Each row is followed by its class.
0.082	-3.083	-0.871	0.114	0.528	-0.948	0.497	-0.336	-1.747	6.064	-0.417	-0.840	1.202	0.275	1.552	0.838	0.626	-0.708
Pg
-0.276	-1.260	-0.168	-1.255	1.184	-0.726	0.615	-0.064	-2.435	-0.756	-0.251	-0.435	-0.875	-1.270	-0.568	1.803	-2.237	0.088
cr
-0.571	-2.603	0.691	0.314	-1.361	-1.176	0.973	0.155	-0.581	-0.049	0.630	-1.972	0.298	-1.701	2.334	1.405	-1.848	-0.651
cr
-0.224	0.875	-0.333	-0.469	-1.049	-0.063	-0.476	0.213	-3.075	0.232	-0.577	0.263	0.198	-0.045	0.270	1.014	0.494	-0.730
Pg
0.294	-2.986	-0.259	-0.588	0.397	-0.021	-1.747	0.126	3.162	-0.659	1.741	-1.985	0.113	-1.113	0.128	0.401	-2.288	-0.156
tt
0.136	2.009	0.131	-0.052	-1.186	0.742	-1.362	-0.559	3.188	1.097	2.322	1.180	-0.434	0.718	-0.627	-0.403	-1.080	0.700
Sg
0.160	-2.496	0.916	-0.550	-0.386	0.216	0.076	-0.392	-1.048	-0.677	1.107	1.127	0.258	0.258	0.331	0.806	-0.799	-0.660
Pg
-0.463	2.015	0.904	-0.093	1.923	0.744	-0.557	0.494	0.923	-0.623	1.351	1.980	-0.372	2.161	-1.873	-0.723	-0.740	0.925
Sg
-0.223	-2.185	0.855	-0.217	-1.683	-1.615	3.049	-0.263	-1.455	-1.124	0.777	1.087	0.103	-1.427	-1.743	0.903	0.348	-0.727
cr
0.182	2.118	-0.593	0.704	-1.061	0.664	3.312	-0.355	1.556	0.170	1.510	-1.174	-2.172	0.486	0.152	0.168	0.660	-0.070
Pg
0.060	-4.690	-0.791	-1.517	-0.244	-0.149	-2.311	-0.325	-2.262	-1.394	-0.790	-1.890	-0.485	-0.548	0.764	1.151	-1.659	-0.596
cr
0.589	2.184	-1.186	-0.749	-0.915	0.238	-0.519	1.071	1.681	0.191	1.549	1.031	0.739	0.287	-2.110	-1.482	-0.153	-0.573
tt
-0.216	-0.709	-0.415	0.463	-0.531	-0.775	1.156	0.529	-3.523	-0.055	-1.510	1.049	-0.376	-1.012	-1.000	0.488	0.042	0.165
cr
0.210	-2.491	0.724	-0.576	0.024	0.166	-1.764	-0.159	-0.791	-1.004	-0.012	0.243	0.119	-0.171	1.791	0.425	-1.561	-0.668
cr
-1.118	2.612	0.294	-0.008	0.505	-0.546	-1.567	0.212	-0.985	0.086	-0.079	1.007	0.503	-0.028	0.572	0.111	-1.828	0.735
tt
0.361	0.484	0.740	1.104	-0.760	0.440	-1.445	0.315	2.155	0.424	1.637	-0.842	0.241	0.898	0.849	0.585	-2.112	0.570
Jc
-0.758	2.040	-1.554	0.387	0.545	0.707	-1.778	0.042	-1.863	0.629	-0.121	-0.752	0.630	-0.482	2.392	1.586	-1.220	0.017
Jc
0.095	-0.887	-0.025	-0.317	0.017	0.094	-0.214	-0.962	0.568	0.329	1.216	-0.569	0.496	0.108	1.125	-0.299	0.122	-0.867
Pg
-0.536	-1.287	0.044	-0.394	-1.448	0.514	1.551	-0.585	-0.717	-0.777	-0.117	0.285	-0.797	-0.532	-0.593	-0.229	1.088	-0.150
Pg
0.517	0.086	-0.067	0.404	-1.300	-0.466	-0.209	0.411	-0.228	0.245	0.992	0.268	0.124	-0.649	-1.917	0.273	0.865	-0.669
Pg
0.370	-2.371	0.410	-0.444	0.020	-0.589	-1.633	0.372	-0.269	-0.101	0.181	-0.739	-0.089	-0.208	0.423	0.016	-0.438	-0.214
Jc
-0.221	0.596	0.810	0.121	-1.597	-0.090	0.619	0.180	-1.857	1.115	-1.069	-0.111	-0.286	0.424	0.487	0.830	0.324	0.323
cr
-0.186	0.870	-0.222	0.301	2.210	-0.359	0.163	0.196	-0.191	-1.091	0.780	1.002	0.052	0.339	-1.358	0.188	0.567	0.653
tt
0.366	3.200	-0.851	1.993	-3.124	0.743	0.988	0.972	2.367	0.601	-0.107	-1.062	-0.060	-1.346	-0.440	-0.932	1.044	-0.491
tt
-0.765	1.953	-0.392	0.048	-1.527	-0.475	-2.756	0.769	0.986	1.054	0.288	0.767	-0.062	-0.096	0.565	-0.957	-1.766	-0.494
tt
0.002	1.840	-0.219	-1.146	0.987	0.546	-0.210	0.019	0.684	0.398	0.485	-1.076	0.333	0.300	-0.111	0.447	0.087	-0.037
tt
0.136	3.770	-1.340	0.277	-1.254	-1.818	-1.307	0.856	-0.197	0.110	-1.188	-1.091	-1.212	-0.211	2.173	0.177	0.180	0.903
tt
-0.026	-1.828	-1.007	-0.955	1.613	0.187	2.536	-0.863	-4.823	-0.016	-2.341	1.306	-0.747	-1.250	-1.036	0.329	1.853	-0.125
cr
0.084	2.001	-0.923	0.828	2.582	0.320	0.563	0.299	4.274	0.362	1.477	-1.519	0.430	0.451	0.201	-0.036	2.293	-0.142
tt
-0.277	-0.491	0.893	0.333	-1.329	-0.057	1.429	0.747	-0.036	0.695	1.180	1.999	0.353	-0.018	-0.028	0.621	0.325	-2.003
Pg
0.256	-1.625	-0.251	0.225	1.100	-0.328	-0.533	-1.284	-0.483	-0.189	0.483	-0.584	0.326	-0.255	1.249	0.964	-1.606	-0.082
Jc
-0.040	-0.022	0.077	-0.293	2.023	0.100	1.967	0.021	-2.849	0.482	-1.604	1.745	-0.386	0.635	-1.676	0.453	2.286	0.296
cr
0.359	-3.775	0.052	-0.225	-0.502	-0.132	1.013	0.430	-2.399	-1.230	1.000	2.568	-0.084	0.410	-2.132	-0.996	2.200	0.013
Ft
-0.163	0.301	-1.075	0.210	-0.143	-0.019	0.591	0.816	-4.282	1.112	-1.378	0.206	0.058	-1.265	-0.230	0.975	-0.038	0.393
cr
0.437	-3.311	-2.141	0.323	0.923	-0.644	0.942	-0.012	-0.778	-0.388	0.479	0.647	0.218	0.103	1.130	-0.152	-0.124	-0.361
Jc
-0.013	2.517	-0.736	1.271	-0.892	0.837	-0.761	0.500	-3.200	-0.179	-0.470	2.469	0.003	0.342	1.239	-1.449	1.320	0.506
tt
0.583	-2.982	-0.306	-0.540	0.762	-1.046	-3.204	-0.286	-2.568	0.113	-1.271	1.422	0.406	-0.581	1.358	-0.144	0.019	-0.074
Ft
0.031	0.105	0.718	-1.594	0.330	0.754	-0.521	-0.416	-0.745	-0.141	-0.918	-0.122	-0.060	0.524	0.645	-0.066	-0.292	0.396
Sg
2.022	-1.209	0.184	-0.290	-4.650	0.752	0.327	0.336	-3.420	-0.787	-1.608	2.665	-0.155	-0.863	0.264	0.003	0.452	-0.188
cr
-0.074	-1.834	1.431	-1.383	0.689	0.685	0.955	-0.602	-0.019	0.009	-0.346	2.119	0.071	0.517	-3.116	-1.814	0.829	0.170
Sg
-0.531	0.166	-2.558	-0.163	2.622	0.137	0.125	0.253	-3.919	-0.390	-2.528	-0.037	-0.389	-0.118	0.461	0.016	0.698	0.424
tt
0.463	-1.133	-0.171	-1.985	-2.185	0.226	0.477	-0.930	-1.650	-0.516	1.108	-0.453	-0.224	-0.314	1.252	1.824	-1.689	-0.838
cr
0.015	-0.803	-0.808	-0.820	-0.244	0.485	-2.247	0.627	0.308	-0.103	-0.258	-0.085	-0.076	0.766	-0.019	-0.463	-0.578	-0.864
Ft
-0.367	0.031	-1.435	-0.041	0.700	0.147	2.813	-0.050	-2.683	-0.257	-0.650	1.387	-1.136	0.491	-2.251	0.000	2.812	-0.880
Pg
0.087	-1.235	-0.524	-2.330	0.133	0.268	0.424	0.477	-0.585	-0.262	0.426	-0.218	-0.091	0.266	-1.481	0.023	0.702	-0.337
Pg
0.452	-0.472	-0.191	0.033	-0.912	0.097	-2.676	0.578	0.457	0.132	1.173	0.883	-0.480	1.243	0.545	-1.585	-0.565	-0.416
tt
0.023	-1.661	0.209	0.320	-1.814	0.367	3.366	1.691	-2.583	0.080	-1.358	3.128	0.293	0.118	-4.002	-1.353	3.278	-0.012
Pg
-0.173	-4.296	0.079	-0.482	0.379	-0.858	-1.953	-0.766	-2.506	-1.905	0.768	0.356	-0.068	0.149	0.496	-0.327	-1.270	-0.793
Jc
-0.074	-3.010	-0.082	0.662	-1.777	-0.704	-2.858	0.458	1.047	0.062	2.402	-0.300	1.138	0.048	2.181	-0.833	-0.629	-0.821
tt
-0.213	-0.918	-0.224	0.074	-0.869	-0.707	0.453	-0.399	-2.382	-0.856	-0.424	0.866	0.087	-0.326	0.735	1.073	-0.340	-0.418
Pg
0.356	-1.622	-2.399	0.260	1.019	-0.428	-0.069	0.028	-1.096	0.036	-1.338	-0.795	0.227	-0.583	0.087	-1.295	2.395	-0.669
Ft
-0.390	-3.601	-0.710	-0.514	-0.242	-0.301	-0.927	-1.163	-3.577	-1.169	0.489	0.431	-0.385	-0.744	0.634	2.055	-3.285	-1.417
cr
-0.745	3.446	0.701	-0.462	0.819	0.196	2.223	-0.265	1.944	0.136	-0.106	-0.408	-0.397	-1.158	-0.674	0.997	-3.145	0.701
Sg

Each row is followed by its class. Each block has new classes.
-1.797	0.888	-0.415	0.426	0.961	-0.312	0.361	0.742	-0.116	0.570	-1.118	-0.954	-0.958	1.277	0.547	-0.106	-0.730	0.449
nj
0.220	-0.455	-0.353	-0.377	0.021	0.041	-1.940	-1.157	1.380	0.681	0.455	-0.980	-0.236	-0.684	-0.569	-0.390	-0.201	0.771
Hz
-1.484	-2.635	-2.186	0.297	3.314	0.245	3.393	1.462	-0.603	1.768	-1.019	2.547	-1.140	2.233	-0.010	-0.522	-2.082	-1.214
sn
-1.789	1.453	0.353	0.783	0.194	-0.181	-0.102	-0.678	0.634	0.986	-1.142	-1.416	-1.260	0.598	0.575	-0.409	-0.857	0.605
nj
-1.051	-1.496	-2.124	0.274	4.198	0.350	5.086	1.204	0.579	1.465	-0.997	2.756	-1.173	1.068	1.200	-0.743	-2.524	-1.376
Hz
-1.120	-0.469	-0.084	-0.126	1.418	0.155	0.745	0.191	1.019	-2.927	-0.014	0.177	-0.556	-0.368	0.389	-0.262	-0.351	-1.033
Hz
-1.457	-1.913	-1.887	-0.349	3.111	0.328	2.169	1.596	-1.347	1.272	-1.777	2.327	-0.434	2.285	-0.095	-0.300	-1.311	-1.366
sn
-1.269	0.692	0.054	-0.268	1.854	-0.416	1.548	1.170	-0.553	0.857	-1.081	-0.299	-0.021	1.206	-0.359	0.037	-1.707	-0.393
nj
-1.020	0.793	-0.075	0.278	1.786	-0.181	0.190	1.404	-0.010	1.133	-1.292	-0.416	-0.765	1.309	-0.280	-0.039	-1.055	-0.334
nj
0.308	-0.581	-0.674	-0.611	1.463	0.128	0.600	0.671	0.488	-0.476	0.491	0.698	-1.276	-0.129	2.476	-0.010	0.110	-0.918
Hz
-1.055	1.500	1.040	0.342	-1.080	-0.419	-2.624	-0.775	0.518	0.164	-0.516	-2.770	-0.969	0.000	-0.602	-0.133	0.381	1.096
nj
-0.389	-1.044	-0.690	-0.177	0.545	-0.002	-1.996	-0.042	-0.460	0.488	-1.258	0.191	0.403	0.767	-0.625	-0.180	-0.411	0.042
sn
-0.064	-0.349	0.111	-0.845	-1.226	-0.077	-4.847	-0.901	0.402	0.343	0.069	-1.703	-0.358	-0.984	-1.457	0.204	0.502	0.519
sn
0.106	-0.781	-0.830	-0.550	1.412	0.192	0.020	-0.155	0.659	0.273	0.190	0.370	-0.788	-0.179	-0.025	0.120	-0.569	-0.422
Hz
-1.922	1.211	-0.096	0.760	2.480	-0.440	1.852	0.352	-0.312	1.462	-1.886	-0.270	-0.728	1.495	0.408	-0.253	-2.520	-0.489
nj
-1.264	-0.444	-0.918	0.458	2.537	0.181	0.373	0.238	-1.296	1.603	-1.324	1.150	0.768	1.304	0.300	-0.169	-1.125	-0.429
sn

Each row is followed by its class.
0.678	0.459	0.826	0.596	-2.696	-0.365	-0.285	1.123	0.122	1.055	-1.591	-0.048	-0.340	0.765	-0.363	0.465	-0.847	2.604
cp
0.065	0.257	0.990	-0.812	-0.118	0.379	-0.291	0.344	-0.187	-1.155	1.581	-0.492	0.398	-0.611	-0.259	-0.342	-0.658	-0.501
qg
-0.263	-0.097	1.976	-0.303	2.977	0.020	0.106	0.366	-0.311	2.670	1.223	-0.233	0.287	0.078	-0.424	-1.366	0.751	2.166
jg
0.948	-0.133	-1.552	0.577	-2.434	-0.337	0.211	0.979	0.286	2.317	-0.930	0.796	-0.529	-0.732	-0.442	1.296	2.672	1.581
cp
-0.003	-0.743	-1.194	0.510	-1.574	-0.248	-0.045	-0.248	-0.319	-2.728	0.532	0.953	-0.036	-0.457	0.015	0.308	-0.383	-3.536
pb
0.251	-0.468	1.352	-0.189	-0.939	0.230	-0.276	1.158	-0.112	0.400	1.443	-0.198	0.097	-0.095	-0.228	0.135	-0.202	1.576
qg
0.163	1.031	0.646	-0.258	4.267	-0.233	0.109	0.063	0.404	0.996	0.213	-0.983	0.223	0.871	0.389	-1.075	-1.371	1.910
bt
0.041	0.250	0.339	-0.235	-1.694	0.659	0.083	0.443	-0.124	0.560	0.631	-0.269	-0.064	-0.262	-0.153	0.353	0.802	1.469
qg
-0.418	0.414	-0.848	1.128	-2.129	-0.339	0.413	0.111	-0.333	-1.335	-1.087	1.077	-0.162	-0.053	-0.266	-0.260	-0.551	-1.661
pb
0.172	0.313	-0.412	-0.289	1.959	-0.086	-0.270	0.280	-0.243	-1.574	1.834	0.037	0.152	-0.136	0.177	-0.125	-0.891	-1.379
dc
-0.144	0.093	-0.791	-0.251	3.643	0.067	-0.031	-0.636	0.415	-0.039	0.973	-0.107	0.277	0.039	-0.047	0.528	0.205	0.433
bt
-0.230	0.497	0.732	-0.703	-0.686	0.518	-0.182	0.625	-0.207	0.011	1.235	-0.331	0.017	-0.505	0.333	-0.042	0.317	0.825
qg
0.038	0.003	0.949	-0.087	-3.677	0.705	-0.285	0.834	-0.246	0.084	0.605	-0.148	-0.171	-0.764	-0.188	0.455	0.562	1.150
qg
0.480	1.244	-1.171	0.227	0.289	-0.435	0.190	0.413	0.284	0.572	-0.675	0.128	0.073	0.034	0.369	-0.088	-0.150	1.202
bt
0.124	0.579	-1.555	0.261	2.564	-0.717	0.127	0.058	-0.349	-1.318	1.376	0.532	0.200	-0.326	0.101	-0.495	-0.371	-1.981
dc
-0.168	1.075	-1.595	0.103	1.834	-0.019	0.077	-0.436	-0.122	-2.652	0.805	0.205	0.185	0.324	0.623	-0.237	-1.558	-2.527
dc
0.121	0.627	0.016	-0.412	-2.206	0.124	-0.074	1.016	-0.303	0.921	1.387	-0.008	-0.004	-1.085	0.129	0.429	1.494	1.530
qg
0.438	-0.869	-0.216	0.615	-1.475	-0.333	0.072	0.110	0.455	1.254	-1.493	0.158	-0.405	0.249	-0.495	0.734	0.932	0.445
cp
0.002	1.174	0.293	-0.722	1.540	0.660	-0.489	0.288	-0.012	1.072	0.867	-0.221	-0.408	-0.095	-0.225	0.369	-0.408	3.987
bt
-0.102	0.145	-0.137	-0.442	-2.006	0.537	-0.179	0.393	-0.313	-0.170	0.942	0.126	0.003	-0.646	-0.264	0.397	0.966	0.378
qg
0.480	0.249	-0.859	0.234	-3.054	0.180	0.142	0.364	0.171	1.054	-1.379	0.098	-0.520	-0.066	0.086	0.723	1.061	0.819
cp
0.812	0.311	0.093	0.328	-4.246	-0.269	0.146	1.471	0.190	0.869	-1.027	-0.007	-0.478	-0.195	0.016	0.476	0.456	0.911
cp
-0.414	1.218	0.097	-0.133	2.950	-0.445	-0.097	-0.651	-0.263	-1.593	0.431	0.012	0.340	0.655	0.302	-1.377	-2.302	-1.747
dc
0.329	0.418	0.007	-0.523	-0.102	0.274	-0.202	0.668	-0.213	0.054	1.601	-0.041	0.032	-0.541	0.043	0.154	0.220	1.064
qg
0.439	-1.044	0.061	0.129	-2.434	-0.132	-0.135	0.201	0.396	0.085	-0.833	-0.150	-0.402	-0.214	-0.033	1.052	0.540	0.739
cp
-0.042	0.024	0.933	-0.530	0.690	0.258	-0.111	0.479	-0.418	0.449	1.858	-0.270	0.457	-0.547	0.014	-0.796	0.216	0.796
qg
0.003	0.242	-0.780	0.038	3.102	-0.654	0.025	-0.016	-0.127	-2.509	1.544	0.484	-0.052	0.192	0.614	-0.420	-1.624	-2.658
dc
0.062	0.641	-0.326	0.088	1.865	-0.049	-0.111	-0.071	-0.599	-1.856	0.898	0.032	0.060	0.490	0.401	-0.464	-1.539	-1.458
dc
0.426	0.956	-0.200	0.625	-4.230	-0.071	-0.103	0.957	0.134	-0.482	-1.892	-0.122	-0.363	0.295	0.032	0.698	-0.789	0.612
cp
-0.220	-0.614	0.839	-0.365	-1.375	0.454	0.061	0.182	-0.355	0.000	0.311	0.476	-0.053	-0.635	-0.254	0.135	0.902	-0.179
qg
0.567	1.151	0.007	-0.041	-2.110	-0.103	0.107	0.999	0.144	1.111	-0.024	-0.412	-0.055	-0.304	0.435	0.284	0.614	2.081
cp
0.395	-0.022	0.087	0.158	-4.409	0.246	-0.085	0.666	0.310	0.064	-1.726	-0.099	-0.328	-0.188	0.463	1.044	0.387	0.877
cp
-0.874	-0.296	1.621	0.127	-2.640	0.103	0.037	0.265	-0.371	-2.433	-0.676	-0.024	0.022	0.436	0.249	-1.359	-1.627	-2.725
pb
0.468	0.471	-0.335	0.390	-1.951	-0.112	0.380	0.150	0.606	1.677	-1.967	-0.253	-0.321	0.244	0.298	0.047	0.822	0.648
cp
0.487	-0.618	-0.237	-0.399	-2.127	0.708	-0.031	1.063	-0.499	0.472	1.941	0.326	-0.075	-1.297	-0.262	1.126	1.948	0.845
qg
0.100	-0.336	0.907	0.548	-3.149	-0.096	0.258	0.446	0.058	-0.147	-1.826	0.002	-0.266	0.533	0.011	0.275	-0.792	-0.042
cp
-0.110	1.576	-0.696	-0.337	-0.486	0.539	-0.268	0.010	0.086	-0.168	-0.324	-0.716	0.213	-0.229	0.521	0.392	-0.074	1.881
bt
0.590	0.597	-0.507	0.401	-2.777	-0.043	-0.210	0.218	0.496	-0.556	-1.821	-0.588	-0.193	0.550	0.357	0.805	-0.916	0.580
cp
0.306	-0.393	-1.044	0.731	-2.543	-0.094	0.123	0.091	-0.404	-1.868	-0.180	0.535	-0.277	-0.269	-0.289	0.574	-0.324	-2.125
pb
1.619	-0.046	-2.168	0.098	1.353	-0.219	0.011	2.067	-0.138	2.165	3.221	1.066	-0.351	-1.816	-0.811	1.373	3.382	2.344
qg
-0.310	-0.316	-0.531	1.032	-1.896	0.047	0.158	-0.131	-0.361	-1.616	-0.365	0.763	0.129	-0.162	-0.276	0.106	-0.388	-2.180
pb
0.062	0.290	-1.180	0.221	2.861	-0.136	-0.134	0.027	-0.300	-3.031	2.083	0.132	0.369	0.210	0.244	-0.375	-1.803	-2.608
dc
0.121	1.718	0.209	-0.460	1.574	0.315	-0.336	0.716	-0.031	0.915	0.626	-0.441	0.270	0.308	-0.024	-0.008	-0.480	3.459
bt
0.726	-0.560	-0.484	-0.322	-0.146	0.192	-0.233	1.136	-0.272	-0.852	2.876	0.141	0.228	-1.006	-0.064	0.862	0.698	-0.246
qg
0.589	-0.159	-0.187	-0.023	-0.418	-0.015	0.056	0.953	-0.360	0.622	1.643	0.254	-0.039	-0.842	-0.149	0.164	2.225	0.569
qg

Each row is followed by its class. Each block has new classes.
-0.355	1.574	0.735	-0.679	0.196	2.146	-1.216	-0.749	1.459	-0.227	2.074	1.009	0.778	1.544	2.590	0.832	2.945	-1.532
(65)
-5.126	-0.154	1.811	0.216	-0.812	0.984	-2.020	0.276	0.837	0.550	0.733	-0.341	-1.863	0.091	1.042	0.185	2.036	-2.329
(61)
0.382	1.209	1.189	0.209	-0.236	2.491	-0.794	-0.827	0.788	-0.265	1.333	0.242	0.330	-0.087	2.352	-0.132	1.687	-1.554
(70)
0.384	1.240	1.652	0.523	-0.391	5.110	-1.678	-0.837	0.823	-0.451	1.306	0.254	-0.048	-0.316	1.383	0.365	2.623	-2.328
(70)
-1.558	1.435	0.815	0.172	-0.353	0.104	0.802	-0.530	0.612	-0.154	1.376	0.326	-0.969	0.026	1.384	0.377	1.615	-1.217
(61)
0.389	0.099	0.528	0.209	-0.466	3.402	-1.560	0.078	0.760	-0.265	0.629	0.060	0.059	-0.554	0.367	0.543	1.554	-1.126
(61)
3.000	-2.367	2.012	0.713	-1.197	6.469	-2.521	0.930	-0.489	-1.338	0.398	0.605	1.715	1.373	-0.417	0.895	3.069	-1.804
(60)
3.559	-1.118	0.643	-0.050	0.201	2.374	-0.106	-1.398	0.322	-0.481	0.903	0.779	1.645	0.608	2.418	-0.056	1.746	-0.998
(65)
